In the rows, 128 means zero.
Known rows:
vogronal: [131 166 114 115 130 152 141 167 125 106 127 166 135 136  93 158 154 119
 164 150 132 131 194 128 151  97  97  97 202 133 135 140 173 141]
ploba: [162 137 128  64 162 143 125 137 116 131 166 146 133 110 119 150 150 128
 162 183 126 148 149 202 162 101  74 135 174 137 150 140 159 144]
sopam: [143 164  97 107 143 199 127 167 166  89 122 170 143 146  87 166 164 116
 147 153 161 150 203 150 164  51  97 107 213 123 149 154 156 165]
flepus: [135 171  97 104 146 139 145 165 103 103 120 168 132 138 110 159 171  94
 143 180 132 142 191 111 162  85  83  89 227 126 130 119 179 138]
sitrom: [154 121 135 116 171 151 119 138 113 137 115 171 107  65  57 142 170 128
 145 176 123 129 129 150 185 117  70 128 185 171 106 173 179 146]
klupum: [133 167 113 114 131 155 138 170 122 109 123 168 137 136  95 162 151 117
 166 150 133 137 187 128 155  96  96  97 202 133 134 140 169 142]
bruske: [128 151 123 124 131 169 138 179 114 121 119 168 141 148  96 154 152 122
 163 144 126 157 189 133 152  97  87  92 212 119 141 144 175 127]
klasor: [148 133 125  91 166 137 124 150 107 129 135 150 134  93 114 140 178 119
 164 170 147 122 153 163 163  74  81 129 180 127 135 172 161 134]
brirun: [154 173 117 125 127 135 136 189 151 110 130 154 177 139  92 187 175 125
 164 138 142 120 155 143 139  84  93  87 201 136 102 123 184 122]
stubosur: [147 132 128  91 163 131 127 148 103 131 140 148 132  92 115 138 178 122
 163 170 141 118 155 162 159  84  81 128 178 128 134 167 166 131]
klesti: [145 135 126  91 163 129 127 148 101 130 136 148 132  94 115 138 173 121
 170 169 143 119 148 159 164  83  82 129 176 133 132 171 162 132]
stotras: [199 118 120 120 134 150 143 176  80 145 165 145 136  79 128 131 184  96
 172 172 128 106 154 156 185  94  96 139 173 127 147 163 130 143]
letrasu: [150 132 114  91 172 158 119 149 128 117 128 151 137  97 109 139 188 118
 159 168 166 123 159 165 170  47  84 135 186 123 139 187 152 146]
deven: [158 152 130  84 167 124 135 145  93 140 125 166 145  51  96 148 173 118
 178 162 141 132 150 165 152  87  81 120 174 100 156 169 164 137]
tobrapa: [128 164 117 114 130 159 132 173 122 109 126 167 131 139 101 162 154 117
 162 150 131 136 190 127 151  97  98  97 201 133 129 137 169 142]
totipo: [148 134 127  90 163 131 126 149 101 132 137 148 133  93 115 140 175 121
 167 170 141 121 150 162 162  84  81 128 177 129 133 168 163 132]
luplun: [133 167 113 115 131 155 139 169 122 108 123 168 136 137  95 162 152 117
 166 150 132 136 187 128 155  96  96  97 202 134 134 140 170 141]
kloklur: [141 121 137  92 161 122 135 141 118 125 159 145 129  86 102 126 195 132
 144 170 137 100 187 166 138  91  82 128 179 121 141 163 186 126]
steves: [141 121 136  92 160 121 135 140 117 125 159 144 129  87 101 125 194 132
 145 170 137  99 187 166 139  90  82 128 180 122 141 163 186 125]
grikles: [143 122 136  92 161 123 134 141 116 126 157 145 129  87 104 127 192 131
 146 171 137 103 184 167 141  90  82 128 180 122 140 164 184 126]

Facts:
bradu β plastatrer; brete β lozipla; brirun β klestus; bristum β zadrar; briti β skigrun; brivin β lugre
bruske β fogrek; bufle β kledin; dabral β bradu; deven β skanogran; didrem β skalukim; disoskar β flubos
dogere β vogronal; dopladam β satrati; draflel β druklas; dragra β furo; drigom β fakla; driluk β fuflo
droklor β tubistan; druklas β skidrim; druvus β klogral; dubovu β stafler; dudutis β kleskom; duska β tekla
fakla β skedafe; fefemu β miflis; fegutrir β liflan; feskestan β draflel; fikler β travo; flada β klesti
flepus β disoskar; flifle β stubosur; flolos β deven; flugri β zusuk; fogrek β fabam; fopi β flugri
fuflo β vizin; furo β lagas; gedrim β volutis; gipim β klupum; gofa β lekel; grakal β vazi
grerok β fopi; grostizir β dubovu; grotri β noflo; gruser β dragra; kebin β dogere; kelek β letrasu
kidron β dopladam; kitren β bruske; klasor β kelek; kledin β brirun; kleflifu β nusko; kleskom β grifi
klesti β larur; klestus β stega; klezir β grakal; klogral β tabi; klonisker β skeklis; kloplom β nade
klupum β flifle; lagas β flepus; larur β steves; lekel β gedrim; letrasu β puskis; lezol β grostizir
lozipla β matar; lugre β vimu; luplun β vofimi; matar β druplu; miflis β sitrom; musil β zovotrem
nade β stotras; nedu β fefemu; nepafos β fegutrir; noflo β klezir; nozam β flada; nusko β bufle
nuste β kitren; pidalo β zabuplin; plabrin β zuzek; plafas β driluk; plastatrer β tostutem; ploba β briti
plonak β brivin; pluna β skurek; povus β doston; puskis β klonisker; ratros β reklal; reklal β pagin
ronur β nozam; sitrom β druvus; skalukim β zaklis; skanogran β flimega; skedafe β kloplom; skeklis β sopam
skidrim β musil; skigrun β vitrem; skiris β grerok; skurek β luplun; sopam β dabral; stafler β treplel
stede β grotri; stega β zotras; stotras β nepafos; stubosur β kloklur; tabi β stutul; tekla β gruser
tobrapa β stede; tostutem β ploba; totipo β troflis; travo β zukara; treplel β plonak; treru β tretrir
tretrem β skabil; tretrir β bristum; troflis β kebin; vazi β feskestan; vimu β nuste; vitrem β treru
vofimi β fledom; vogronal β bavok; volutis β pidalo; zaklis β brete; zazizol β duska; zotras β kidron
zovotrem β flolos; zukara β droklor; zuzek β fikler; bavok η b; bradu η b; brete η a
brirun η b; bristum η b; briti η b; brivin η a; bruske η b; bufle η a
dabral η b; deven η a; didrem η a; disoskar η b; dogere η a; dopladam η a
doston η a; draflel η a; dragra η b; drigom η a; driluk η b; droklor η a
druklas η a; druplu η a; druvus η b; dubovu η a; dudutis η a; duska η b
fabam η b; fakla η a; fefemu η b; fegutrir η b; feskestan η a; fikler η a
flada η a; fledom η b; flepus η b; flifle η a; flimega η b; flolos η a
flubos η b; flugri η b; fogrek η b; fopi η b; fuflo η a; furo η b
gedrim η a; geplo η b; gipim η b; gofa η b; grakal η a; grerok η b
grifi η b; grikles η a; grostizir η a; grotri η b; gruser η a; kebin η a
kelek η a; kidron η b; kitren η b; klasor η a; kledin η a; kleflifu η a
kleskom η a; klesti η a; klestus η a; klezir η b; klogral η a; kloklur η a
klonisker η b; kloplom η a; klupum η b; lagas η a; larur η a; lekel η a
letrasu η a; lezol η b; liflan η a; lozipla η b; lugre η b; luplun η b
matar η b; miflis η a; musil η a; nade η a; nedu η b; nepafos η a
noflo η b; nozam η b; nusko η a; nuste η a; pagin η b; pidalo η a
plabrin η b; plafas η a; plastatrer η a; ploba η a; plonak η b; pluna η a
povus η b; puskis η a; ratros η b; reklal η b; ronur η a; satrati η a
sitrom η a; skabil η a; skalukim η b; skanogran η a; skedafe η a; skeklis η b
skidrim η a; skigrun η a; skiris η a; skurek η a; sopam η b; stafler η b
stede η b; stega η a; steves η a; stotras η a; stubosur η a; stutul η b
tabi η b; tekla η b; tobrapa η b; tostutem η b; totipo η a; travo η a
treplel η b; treru η b; tretrem η a; tretrir η a; troflis η b; tubistan η a
vazi η a; vimu η a; vitrem η b; vizin η b; vofimi η a; vogronal η b
volutis η a; zabuplin η a; zadrar η b; zaklis η b; zazizol η a; zotras η a
zovotrem η a; zukara η a; zusuk η b; zuzek η a

Rows:
No name comes twice in this set of rows, the named rows included.
[203 117 118 123 132 151 144 178  80 146 168 145 135  78 129 130 184  94
 173 173 128 104 154 155 188  93  98 140 173 128 147 163 128 143] => nade
[143 150 144  80 167 132 111 154  85 143 127 169 128  49 113 156 178 115
 171 156 140 132 157 162 139  90  88 118 163  93 142 161 161 143] => druklas
[157 134 131  96 161 123 125 157 116 132 144 143 149  93 112 150 189 125
 161 165 145 112 142 170 150  78  80 123 179 127 120 159 173 122] => dopladam
[126 150 126 117 128 148 148 162 137 105 145 163 133 132  81 145 172 130
 141 150 126 119 226 135 130 104  95  96 206 122 144 135 194 132] => fabam
[117 141 128 130 131 174 141 182 105 131 111 168 145 160  98 145 146 129
 171 138 124 169 187 134 150  99  80  89 216 110 148 153 178 113] => lugre
[126 146 125 127 131 173 139 181 111 126 115 170 143 153  97 152 150 124
 166 142 125 163 187 134 152  98  84  90 214 114 143 147 175 122] => kitren
[115 145 126 128 131 169 143 179 106 127 111 167 144 160  98 145 143 130
 176 137 125 165 187 132 151  99  82  91 214 113 148 156 177 114] => plonak
[148 169 111  89 132 174 135 159 144 104 148 165 138 153  95 171 134 124
 155 162 126 162 192 168 156 101  91 104 202 136 152 119 164 156] => tostutem
[138 160 117 129 135 166 135 163 128 112 111 180 122 120  62 163 149 122
 153 154 122 141 175 122 168 115  90  96 207 156 120 143 179 150] => fefemu
[128 171 108 117 135 150 136 168 119 100 124 159 143 137  97 157 144 119
 171 152 129 132 193 128 151  98  94  93 197 137 135 148 170 146] => plabrin
[175 125 122 107 148 141 135 164  89 140 152 148 134  85 122 135 179 107
 171 171 134 113 151 159 175  89  89 134 176 129 140 165 145 137] => fakla
[106 156 132 111 128 169 101 185 114 109 132 166 107 152 129 168 159 114
 154 144 133 130 199 120 139  99 108  97 189 137 103 129 164 147] => noflo
[122 131 151  83 162 144  86 166  88 138 140 156 106  87 143 152 184 115
 159 159 141 122 163 154 139  88  94 125 160 116 110 156 158 141] => vazi
[148 170 117 122 128 142 137 184 143 110 129 159 164 139  93 179 169 123
 162 143 139 126 166 140 142  87  94  89 203 133 114 127 180 128] => kidron

Now the same elements, written a new way:
Known rows:
povus: [137 152 133 123  81 121 108 174 135 179 184 176 127  87 108 151 152 118
 111 108 139 108 110 141 106 115 152 164 140  95 163 154 158 143  90 104
  81 143 140 129  95 113 110]
bradu: [126 146 124 114  43 112 117 152 139 183 202 178 101  69 105 132 157 113
 107 108 157 112 107 124 105 121 151 158 120  53 144 164 133 109  76 103
  98 146 109 125 105 105 108]
skidrim: [151 127 116  93  35 116  95 122  79 145 194 133 130  66 119 171 123 127
 141  78  96 119 144 132  85 130 134 167 138 107 185 118 118 155  76 121
  68 183 137 119  89 121 121]
klonisker: [112 135 133  99  38 117 117 154 119 180 210 190 115  81 100 120 153  94
 121 125 172 130 120 138  98 110 161 162 135  66 141 160 152  86  96 121
  75 149 106 114  99  90 109]
skalukim: [ 97 161 129  93  67 109  94 152 131 185 162 165 163  92  96 156 157 132
 132 103 149  85  84 124 119  86 153 172 169 105 173 156 156 127 114  94
  84 168 155 131  95 120  83]
vofimi: [140 129 124  98 106 119 106 145 108 183 196 162 124  96 107 168 150 143
 124 112 122 116 132 113  94 130 154 154 134 116 193 125 114 136  86 119
  86 176 123 118  94 115 123]
fledom: [156 157 124 137 103 125 118 187 137 183 200 193 131  72 101 143 159 128
 127 103 143 110 122 150 103 114 175 170 146 108 159 147 159 134  86  95
  77 120 140 129  91 113 101]
fakla: [151 115 130  93  87 116  87 164  93 213 188 158 126 105 131 162 148 151
 118 127 116 114 135 113 102 139 154 152 134 121 183 127 109 128  81 110
 101 178 123 111  76 130 152]
drigom: [142 123 127  95  96 118  97 150 102 193 190 157 124 102 117 167 148 145
 119 118 120 115 132 112  97 134 150 153 134 116 190 128 111 135  84 116
  92 180 122 116  88 120 135]
fogrek: [142 158 152 126  92 129 109 170 136 181 174 178 122  85 109 148 144 109
 110 107 147 109 115 138 100 129 145 170 137 102 158 156 158 153  90 109
  81 143 141 132  93 106 104]
steves: [161 135 114 113 129 123 116 157 111 186 212 179 129  80 100 160 156 154
 140 106 126 118 144 124  91 131 177 162 140 129 189 118 115 127  82 110
  82 153 122 120  90 114 113]
feskestan: [160 131 121 133  74 113  95 138 104 155 195 157 129 114 126 177 115 125
 116  84 108 103 136  92  91 141 121 119 128  94 192 121 127 129  78 131
  72 185 151 111  99 121 121]
lagas: [141 123 103 105 114 141  86 125 106 153 191 114 114 131 127 179 132 152
  99 145 120 142 119 117  92 118 147 185 129 120 222 153 129 172  94 136
 107 184 103 132 132  97 115]
reklal: [137 152 133 123  80 121 107 175 134 179 184 176 127  87 108 151 152 118
 110 108 140 108 110 140 106 115 151 164 140  95 163 154 158 143  91 104
  81 142 140 129  96 113 110]
kidron: [113 155 142 123  84 131 101 192 142 146 178 193 130 104  96 162 175 122
 108 103 137 113 104 154 118 116 128 145 112 112 152 161 180 143  93  99
  92 149 116 123  89 127 117]
vimu: [147 146 177  97 132 135 111 125 114 191 163 160 116  97 111 167 126 113
 120 110 141 114 141 106  79 166 131 170 126 134 185 133 115 173  88 135
  82 188 131 127  88  92 109]
vogronal: [132 152 132 120  81 119 108 175 135 182 184 176 129  88 107 153 153 118
 111 110 139 106 108 140 107 111 153 164 143  95 166 153 157 143  93 104
  80 145 143 128  94 114 110]
lezol: [130 154 140 117  79 121 105 168 135 183 177 173 127  91 109 155 148 112
 107 110 140 106 108 137 105 116 144 165 140  94 166 156 157 151  93 108
  80 151 144 129  95 110 110]
kleskom: [142 129 124 100 106 119 105 145 108 182 196 161 124  95 108 168 149 144
 124 112 122 116 133 114  94 132 154 155 133 116 192 126 113 136  85 118
  87 175 122 119  95 115 123]
duska: [131 148 123 121  81 131  95 162 133 165 179 148 122 108 120 159 143 121
  96 128 138 120 100 140 106 106 145 179 138  96 181 169 165 164  97 114
  92 152 131 136 115 105 108]

Rows:
No name comes twice in this set of rows, the named rows included.
[144 149 176  92 135 133 114 122 116 196 162 160 119  96 109 170 125 112
 122 110 141 111 140 105  78 162 132 172 129 135 189 131 114 177  92 135
  78 191 137 127  85  89 107] => brivin
[144 127 119  87  76 120 103 135  93 169 197 148 127  71 108 166 145 140
 138  98 111 122 140 132  88 127 153 173 139 118 188 121 113 148  81 115
  79 175 122 121  89 117 121] => skanogran
[137 153 136 143  84 115 101 178 143 177 180 181 128 118 117 159 139 111
  93 107 140  97 103 115 110 119 133 132 134  81 169 156 164 133  93 114
  79 153 155 122 101 116 112] => stede
[124 120 126  84  84 116 108 135 100 183 204 165 120  97 105 156 149 130
 126 122 136 126 135 113  90 127 155 154 133 102 185 129 113 112  92 128
  82 183 108 110  96 104 125] => kelek
[159 133 125 149 101 111  96 149 119 164 194 170 128 142 127 180 116 127
 102  94 116  96 130  71  96 143 119  96 123  90 196 124 130 117  83 136
  77 186 155 107 104 120 123] => grakal
[100 157 145 121  87 134  99 202 145 131 176 201 132 112  88 167 188 125
 107 103 135 116 100 161 125 116 119 137 101 120 149 165 190 144  96  95
  96 151 107 121  86 133 120] => brirun
[146 141 104 107 100 103 107 131 143 195 185 140 100  78 114 188 158 169
  98  92 100  85 107  85 106 140 135 144 110  81 200 133  75 166  59  91
 125 184 125 134 105 135 124] => skigrun
[ 86 165 126  87  65 106  91 146 131 187 156 164 178  91  89 156 159 140
 145  99 155  77  75 119 123  76 157 176 182 111 176 156 156 118 122  89
  85 172 159 131  95 123  70] => lozipla
[139 166 114 130  76 106 107 163 168 192 172 154 107  72 116 173 160 144
  86  89 117  77  84 114 119 122 132 154 119  63 173 161 122 176  66  78
 116 152 146 145 104 135 112] => vitrem
[134 135 140  89 112 120 106 133 110 190 181 157 124  99 107 172 142 131
 122 114 127 112 131 109  90 137 142 161 134 119 196 128 113 153  92 125
  82 188 131 120  91 105 120] => grostizir
[168 131 116 114 125 124 112 164 106 194 211 179 129  81 107 157 155 156
 141 109 125 118 147 124  93 135 179 161 138 132 184 119 114 123  78 106
  88 150 121 118  84 118 122] => liflan
[120 142 127 108  38 113 118 151 132 182 206 183 104  71 103 125 155 105
 111 114 165 120 113 129 102 117 156 159 124  55 140 163 139  98  82 110
  91 147 104 121 103  98 108] => dabral
[114 120 174 112  94 116 105 197 116 162 165 163 110  79  85 136 173 114
  70 111 133 128  97 150  99 128 177 164 199  91 165 141 130 125  87 116
  67 134 119 142 132 136 122] => druvus

Now the same elements, written a new way:
Known rows:
luplun: [144 172 125 132 105 130 151 110 123 152 146 130 136 148 131 160 134 110
 139 117 104 112 136 121 127 144 148]
fabam: [166 174 132 119  93 135 126 138 135 151 155 116 169 125 133 140 118 116
 148  93 160 119 123 111 122 130 145]
dabral: [142 186 126 108  79  97 135  73  79 139  92  97 133 123 106 212 135 143
 170 104  70  88 155 111 108 106 114]
skedafe: [115 100 111 160 178 102  85 159 148 141 168 147 149 104 114 115 135 160
 130  73 121 139 137 187 149 110 103]
tekla: [ 93 195 113 160 130 152 145 116 141 170 145 134 114 153  98 130  92 132
 153 162 125 109  88 113 121 138 138]
drigom: [117  99 116 155 172 106  89 155 141 134 159 142 140 107 117 116 134 158
 128  87 126 137 136 180 147 112 105]
nade: [114  99 108 164 182  98  83 162 151 143 172 148 152 102 110 116 137 163
 132  66 120 137 138 191 155 107 101]
lekel: [118  95 173 156 155 161 100 122  93 101 113 148  98 135 177  70 114 144
 124 127 108 113 217 143 139 128 140]
puskis: [129 119 147 120 127  97  85  95  53  86  89 102  87 102 114 181 125 173
 136 143 112 108 147 148 111 111  85]
druplu: [ 95  77 151 120 135 108 135 117 108 103  98 142  82 122 108 126 123 112
 116 113 139 145  98 110 166 173  95]
druklas: [ 97  86 108 112 167 152  73 143 152 115  88 122 127 106 157  93 142 157
  86 172 183 127 127 103 146 144 114]
gipim: [142 174 125 132 106 130 148 109 121 152 148 130 135 146 129 163 134 112
 139 120 105 112 138 121 125 143 148]
stafler: [180 177 138 116  90 135 112 145 131 148 163 112 175 117 135 138 112 120
 153  86 183 118 121 112 119 129 141]
tubistan: [136  83 146 169 149 163 150 179 143 118  71 126 153 102 104 101 114 102
  96 147 106 138 127 162 110 136 128]
grostizir: [156 101 149 119 133 134  88 160 126 104 132 120 142 102 141  87 103 145
 122 111 196 148 114 137 134 118 112]
ronur: [162 114 129 110 139 118 133 116 116 112 131 132 105 141 151 132 116 141
  98 141 147 173  80 170 176 136 116]
deven: [105  87 115 118 159 147  89 142 147 115  95 127 127 112 149  91 135 150
  94 159 170 135 126 114 143 137 115]
klesti: [170 118 126 108 137 117 138 113 119 113 133 135 107 144 152 133 114 140
  95 141 148 180  74 171 182 138 117]
brivin: [172 102 153 113 127 137  77 173 131 102 140 115 158  92 145  78  94 145
 125  97 226 152 109 136 134 112 110]
ploba: [123  95 129  98 118 106 141 108 126 111  47 112 143 111 119 103 117 150
 141  95  95 151 133 118 147  74  95]

Rows:
No name comes twice in this set of rows, the named rows included.
[102  87 114 115 164 149  84 142 149 114  94 125 128 110 151  92 137 152
  91 162 174 132 126 109 146 139 116] => flolos
[180 191 112 109  97 118 166  94 122 158 160 129 132 164 144 186 130 114
 124 125 117 143  86 144 163 151 147] => nozam
[166 175 134 120  95 133 119 136 128 148 160 115 163 125 132 149 120 119
 150  99 161 113 126 115 116 132 142] => lezol
[140 182 123 105  77  98 146  75  89 144  86  98 141 125 108 201 135 140
 172  98  67  95 151 106 114 100 116] => bradu
[126 102 133 102 117 100 124 101 100 104  54 105 125 107 116 132 120 161
 143 107  97 135 138 127 134  81  89] => plastatrer
[ 90  75 155 120 132 102 138 112 102 100  96 143  72 121 101 135 124 107
 116 107 140 143  92 103 171 186  89] => brete
[145 192 129 116  81  95 122  72  61 134 104  94 119 121 105 232 139 147
 169 118  75  79 156 119  99 117 112] => skeklis
[170 176 133 118  93 133 122 139 134 150 159 115 169 123 133 141 117 117
 149  93 165 118 123 111 120 129 143] => fogrek
[144 189 128 111  80  95 128  71  69 136  96  96 126 122 106 223 138 145
 170 111  72  83 156 116 102 111 113] => sopam
[129 174  99 157 135 105 121 135 150 183 188 139 170 126 108 166 149 132
 156  63  94 105 145 157 135 125 135] => fegutrir
[162 113 128 110 137 120 137 118 122 112 130 134 109 141 149 127 114 138
  97 138 146 176  80 167 178 134 118] => steves

